Below is a small trained network, with its code and all its weights. Each question gives an input and a class and asks what happens when units are switched off, that is, made to give their printed mean instead of their output.

import numpy as np


def w(rows, s, z=0):
    codes = np.array(rows[::2]) - 128.0
    scale = np.full(codes.shape[1], s)
    scale[-1] = z or s
    return codes * scale


def norm(h):
    return h / np.sqrt((h * h).mean(-1, keepdims=True) + 1e-5)


def f(y):
    return y / 2 * (1 + np.tanh(0.7978845608 * (y + 0.044715 * y**3)))


def log_softmax(a):
    a = a - a.max(-1, keepdims=True)
    return a - np.log(np.exp(a).sum(-1, keepdims=True))


def net(x, mask):
    res = np.array(x, float).reshape(1, 5) / 4 @ E
    u = 0
    for l in range(3):
        y = f(norm(res) @ A[l][:, :-1].T + A[l][:, -1])
        res = res + np.where(mask[u : u + 5], y, B[l][:, -1]) @ B[l][:, :-1]
        u += 5
    return log_softmax(norm(res)[-1] @ U[:, :-1].T + U[:, -1])


A, B = {}, {}
E = w([
[10,235,66,88],'x0',
[142,120,78,152],'x1',
[144,195,237,254],'x2',
[84,105,150,162],'x3',
[139,116,80,155],'x4',
],0.0071)
A[0] = w([
[81,107,162,121,111],'0.n1',
[35,251,80,143,197],'0.n2',
[155,230,156,227,250],'0.n3',
[96,172,118,140,158],'0.n4',
[103,161,120,140,46],'0.n5',
],0.015,0.0024)
B[0] = w([
[193,154,73,95,137],'0.n1',
[42,203,143,115,249],'0.n2',
[207,167,255,143,252],'0.n3',
[136,167,108,127,161],'0.n4',
[91,195,141,136,139],'0.n5',
],0.016,0.011)
A[1] = w([
[153,165,148,189,169],'1.n1',
[4,165,97,91,125],'1.n2',
[142,47,91,152,200],'1.n3',
[185,112,183,175,83],'1.n4',
[250,117,140,98,254],'1.n5',
],0.015,0.001)
B[1] = w([
[223,118,116,69,190],'1.n1',
[207,3,55,194,228],'1.n2',
[69,118,248,89,178],'1.n3',
[139,73,9,176,220],'1.n4',
[113,23,175,163,254],'1.n5',
],0.015,0.0092)
A[2] = w([
[11,68,223,55,118],'2.n1',
[110,108,8,91,58],'2.n2',
[115,255,198,78,3],'2.n3',
[126,57,96,137,132],'2.n4',
[87,114,43,65,117],'2.n5',
],0.02,0.0035)
B[2] = w([
[165,120,34,48,253],'2.n1',
[22,83,180,126,185],'2.n2',
[117,254,22,178,219],'2.n3',
[110,200,165,101,219],'2.n4',
[60,62,160,164,162],'2.n5',
],0.029,0.011)
U = w([
[146,89,63,51,252],'0',
[215,95,182,177,110],'1',
[4,86,123,155,60],'2',
[116,229,83,197,98],'3',
],0.019,0.0017)

Each question gives the input, the list of numbers given to net, and the class t.
The units are the neurons (one row each of A and B). Each row of codes is followed by its name. A weight is (code - 128) times the scale printed after its matrix; where a second scale follows, it is the last column's (A, B and U).
mask holds one flag per neuron, layer by layer. A switched-off neuron (its flag False) gives its mean, the last column of its row in B, instead of its output. The means were averaged over made-up inputs and are rounded, as every weight is.
A unit's drop is (log p(t) with every unit on - log p(t) with that unit switched off) / (log p(t) with every unit on - log p(t) with every unit switched off).
The circuit of an input: a set's keep is (log p(t) with only the set's units on - log p(t) with every unit switched off) / (log p(t) with every unit on - log p(t) with every unit switched off). Starting from the 12 units with the biggest drops (on a tie, the unit counted first), units are removed one at a time, each time the one whose removal leaves the highest keep (on an exact tie, the one counted first), for as long as the keep stays at least 0.8.
circuit, biggest first: the units of the circuit, biggest drop first
k most important neurons: the k neurons with the biggest drops, biggest first
top k neurons in layer l: the k neurons of layer l with the biggest drops, biggest first
drop when u is switched off: that unit's drop, to one decimal
input [-7,-1,0,2,1], class 0: 3 most important neurons => [0.n3, 0.n2, 1.n3]
input [-4,8,2,2,2], class 1: 2 most important neurons => [2.n3, 2.n1]
input [-3,-1,-1,1,-5], class 0: circuit, biggest first => [0.n2]
input [3,-5,0,0,-8], class 2: 2 most important neurons => [0.n3, 1.n2]
input [-6,1,1,-8,-6], class 1: top 2 neurons in layer 1 => [1.n4, 1.n5]
input [-8,-8,0,7,5], class 0: 3 most important neurons => [0.n3, 0.n2, 1.n3]
input [-4,-8,0,0,6], class 0: 2 most important neurons => [0.n3, 0.n2]
input [0,7,-1,-2,0], class 0: 3 most important neurons => [0.n2, 1.n3, 0.n3]
input [-5,-1,0,5,3], class 0: 2 most important neurons => [0.n3, 1.n3]
input [-7,0,4,-8,3], class 1: 2 most important neurons => [2.n1, 2.n3]
input [3,6,0,8,4], class 2: top 2 neurons in layer 1 => [1.n2, 1.n5]
input [-1,-4,-1,-3,-3], class 0: drop when 0.n2 is switched off => 5.3
input [2,-7,-8,4,4], class 2: drop when 0.n3 is switched off => 2.5
input [-2,1,0,-4,-3], class 0: drop when 0.n3 is switched off => 4.1
input [0,-3,4,-5,6], class 1: most important neuron => [0.n2]
